Here is a tiny trained network, its code and every weight. The questions are about switching its units off for an input and a class, where a switched-off unit gives its printed mean instead of its output.

import numpy as np


def w(rows, s, z=0):
    codes = np.array(rows[::2]) - 128.0
    scale = np.full(codes.shape[1], s)
    scale[-1] = z or s
    return codes * scale


def f(y):
    return y / 2 * (1 + np.tanh(0.7978845608 * (y + 0.044715 * y**3)))


def log_softmax(a):
    a = a - a.max(-1, keepdims=True)
    return a - np.log(np.exp(a).sum(-1, keepdims=True))


def net(x, mask):
    res = np.array(x, float).reshape(1, 6) / 4 @ E
    y = f(res @ A[0][:, :-1].T + A[0][:, -1])
    res = res + np.where(mask, y, B[0][:, -1]) @ B[0][:, :-1]
    return log_softmax(res[-1] @ U[:, :-1].T + U[:, -1])


A, B = {}, {}
E = w([
[249,88,148,103,80,115,97,118,134,170,209,120],'x0',
[101,138,145,76,72,179,142,122,109,96,137,46],'x1',
[171,91,194,141,149,99,152,70,43,120,90,113],'x2',
[139,70,48,86,149,152,68,104,107,84,88,137],'x3',
[155,178,155,50,170,142,87,170,136,190,41,117],'x4',
[128,181,145,124,80,155,89,43,102,141,125,203],'x5',
],0.013)
A[0] = w([
[77,154,168,166,187,135,171,106,74,70,49,129,136],'neuron 1',
[139,128,128,75,44,217,130,151,88,103,143,67,107],'neuron 2',
[139,84,132,122,145,85,147,191,67,110,115,103,167],'neuron 3',
[144,76,72,132,204,122,109,128,123,145,134,219,98],'neuron 4',
[146,178,147,188,149,128,47,89,153,125,126,160,107],'neuron 5',
[202,88,162,115,130,104,143,89,63,164,148,101,117],'neuron 6',
[228,65,161,98,91,132,53,156,143,189,235,123,104],'neuron 7',
[170,76,188,124,168,113,168,102,94,75,102,119,134],'neuron 8',
[127,138,60,96,109,149,112,203,207,131,162,143,103],'neuron 9',
[31,147,100,157,134,176,109,177,161,131,128,166,113],'neuron 10',
[137,66,119,136,196,111,160,187,207,140,147,74,145],'neuron 11',
[128,145,112,110,102,187,109,182,168,103,176,165,6],'neuron 12',
[140,151,144,101,148,137,110,185,113,160,98,132,51],'neuron 13',
[107,161,163,106,70,215,98,102,118,64,144,34,117],'neuron 14',
[120,113,144,97,126,97,127,125,107,158,89,70,95],'neuron 15',
[141,32,34,80,129,183,67,94,126,80,78,136,77],'neuron 16',
[115,190,248,175,123,140,208,137,216,187,158,122,108],'neuron 17',
[190,157,85,139,84,165,98,170,205,129,169,127,77],'neuron 18',
[105,161,196,79,178,145,39,125,109,177,119,146,107],'neuron 19',
[114,204,118,110,75,138,130,95,106,149,142,204,109],'neuron 20',
[128,151,88,127,131,174,92,135,201,151,189,115,27],'neuron 21',
[162,130,153,194,204,77,100,166,158,159,160,227,88],'neuron 22',
[89,98,119,193,132,130,116,74,118,66,208,112,65],'neuron 23',
[108,168,166,108,108,186,108,69,62,106,126,207,153],'neuron 24',
[134,150,137,136,73,163,71,49,122,146,150,164,112],'neuron 25',
[89,76,122,115,83,136,208,75,152,48,210,157,82],'neuron 26',
[122,174,165,104,135,146,112,154,135,213,90,88,101],'neuron 27',
[134,154,187,2,148,160,106,147,173,123,101,108,68],'neuron 28',
[159,144,126,66,153,127,83,159,102,112,91,128,41],'neuron 29',
],0.009,0.0021)
B[0] = w([
[60,154,110,62,93,147,97,52,142,100,50,136,192],'neuron 1',
[104,147,109,97,116,28,139,128,78,179,156,112,192],'neuron 2',
[87,108,116,159,181,195,119,76,145,103,196,79,169],'neuron 3',
[123,165,99,67,102,45,129,183,67,131,166,123,184],'neuron 4',
[85,126,92,110,168,144,103,204,108,195,154,62,164],'neuron 5',
[106,142,149,114,136,125,44,38,149,88,69,126,199],'neuron 6',
[32,143,105,50,104,115,135,101,239,119,66,98,251],'neuron 7',
[151,113,172,188,155,162,39,117,86,128,122,121,180],'neuron 8',
[156,102,195,129,168,171,48,79,85,116,115,129,198],'neuron 9',
[110,142,110,111,131,134,76,13,136,97,97,153,191],'neuron 10',
[65,107,109,165,192,177,169,177,142,172,195,60,194],'neuron 11',
[163,107,162,129,137,127,86,105,99,103,125,124,170],'neuron 12',
[147,78,136,166,106,132,146,135,157,170,133,198,166],'neuron 13',
[86,143,44,80,164,20,75,157,31,212,195,152,195],'neuron 14',
[168,108,95,143,150,145,124,115,108,151,135,158,159],'neuron 15',
[186,230,254,80,36,133,208,216,151,31,197,79,211],'neuron 16',
[206,191,221,51,80,144,174,155,100,50,160,115,216],'neuron 17',
[96,109,111,89,169,164,58,54,117,101,78,170,187],'neuron 18',
[196,75,81,168,106,149,146,122,162,169,131,141,185],'neuron 19',
[121,118,135,143,159,177,184,143,133,173,177,93,184],'neuron 20',
[174,110,158,153,116,148,18,75,82,72,130,151,176],'neuron 21',
[89,145,122,115,112,6,106,136,77,153,189,137,197],'neuron 22',
[180,37,114,184,109,108,148,176,195,138,68,198,185],'neuron 23',
[119,117,118,159,179,202,102,166,147,142,178,73,189],'neuron 24',
[94,124,134,156,156,188,141,128,158,156,177,106,185],'neuron 25',
[151,51,97,175,95,123,159,195,157,116,79,194,196],'neuron 26',
[150,56,127,166,54,110,153,165,144,137,84,146,188],'neuron 27',
[154,113,99,198,114,99,125,158,166,153,113,175,198],'neuron 28',
[155,69,129,100,96,153,157,175,144,116,99,196,171],'neuron 29',
],0.0074,0.018)
U = w([
[184,60,109,191,86,104,163,153,164,149,105,206,2],'0',
[180,199,210,108,68,120,182,156,113,66,169,116,77],'1',
[109,148,89,121,134,6,115,133,40,179,170,137,96],'2',
[71,152,107,105,114,127,125,34,189,115,75,123,243],'3',
[168,101,163,160,164,151,56,30,76,104,118,132,132],'4',
[107,112,109,171,194,198,147,150,153,176,199,68,220],'5',
],0.013,0.00089)

Each question gives the input, the list of numbers given to net, and the class t.
The units are the neurons (one row each of A and B). Each row of codes is followed by its name. A weight is (code - 128) times the scale printed after its matrix; where a second scale follows, it is the last column's (A, B and U).
mask holds one flag per neuron, in row order. A switched-off neuron (its flag False) gives its mean, the last column of its row in B, instead of its output. The means were averaged over made-up inputs and are rounded, as every weight is.
A unit's drop is (log p(t) with every unit on - log p(t) with that unit switched off) / (log p(t) with every unit on - log p(t) with every unit switched off).
The circuit of an input: a set's keep is (log p(t) with only the set's units on - log p(t) with every unit switched off) / (log p(t) with every unit on - log p(t) with every unit switched off). Starting from the 12 units with the biggest drops (on a tie, the unit counted first), units are removed one at a time, each time the one whose removal leaves the highest keep (on an exact tie, the one counted first), for as long as the keep stays at least 0.8.
circuit, biggest first: the units of the circuit, biggest drop first
k most important neurons: the k neurons with the biggest drops, biggest first
drop when u is switched off: that unit's drop, to one decimal
input [-7,6,6,-4,-3,-5], class 3: circuit, biggest first -> neuron 1
input [-6,2,0,7,-1,5], class 1: 2 most important neurons -> neuron 16; neuron 7
input [4,-7,-7,-7,2,-6], class 1: 3 most important neurons -> neuron 17; neuron 14; neuron 2
input [8,-4,3,7,1,2], class 3: 2 most important neurons -> neuron 7; neuron 6
input [5,1,6,-2,6,-7], class 5: 2 most important neurons -> neuron 3; neuron 11
input [0,8,8,-2,-2,2], class 2: 2 most important neurons -> neuron 14; neuron 2
input [7,-4,7,-3,3,-8], class 5: 4 most important neurons -> neuron 11; neuron 3; neuron 1; neuron 10
input [5,-3,0,-1,-1,-6], class 5: 3 most important neurons -> neuron 11; neuron 1; neuron 10
input [-7,-5,1,7,1,-6], class 1: 3 most important neurons -> neuron 16; neuron 7; neuron 4
input [3,-6,5,4,0,0], class 2: 3 most important neurons -> neuron 4; neuron 17; neuron 22
input [-5,1,-6,-1,0,-4], class 4: circuit, biggest first -> neuron 7; neuron 9; neuron 10
input [-2,-8,-8,8,6,5], class 1: 2 most important neurons -> neuron 16; neuron 4
input [2,-6,0,0,4,-5], class 2: 2 most important neurons -> neuron 22; neuron 4
input [-5,-2,-2,-8,8,-7], class 0: circuit, biggest first -> neuron 27
input [-8,-2,-2,-5,8,-3], class 0: 2 most important neurons -> neuron 27; neuron 7
input [4,-5,-7,-6,-5,4], class 4: 4 most important neurons -> neuron 16; neuron 18; neuron 21; neuron 9
input [-7,3,-8,1,3,-1], class 4: circuit, biggest first -> neuron 7; neuron 9
input [7,-8,5,-7,7,3], class 2: 3 most important neurons -> neuron 22; neuron 16; neuron 5
input [-8,-8,-4,0,6,-5], class 2: 3 most important neurons -> neuron 22; neuron 7; neuron 4
input [2,4,6,-1,2,-5], class 4: circuit, biggest first -> neuron 8
input [-3,-5,1,8,-6,-1], class 1: drop when neuron 16 is switched off -> 1.2
input [2,0,4,5,-8,-3], class 0: drop when neuron 23 is switched off -> 0.2
input [-1,-4,-8,-6,-4,-2], class 4: drop when neuron 16 is switched off -> 0.1
input [6,-4,-3,4,-6,-7], class 5: drop when neuron 10 is switched off -> 0.2
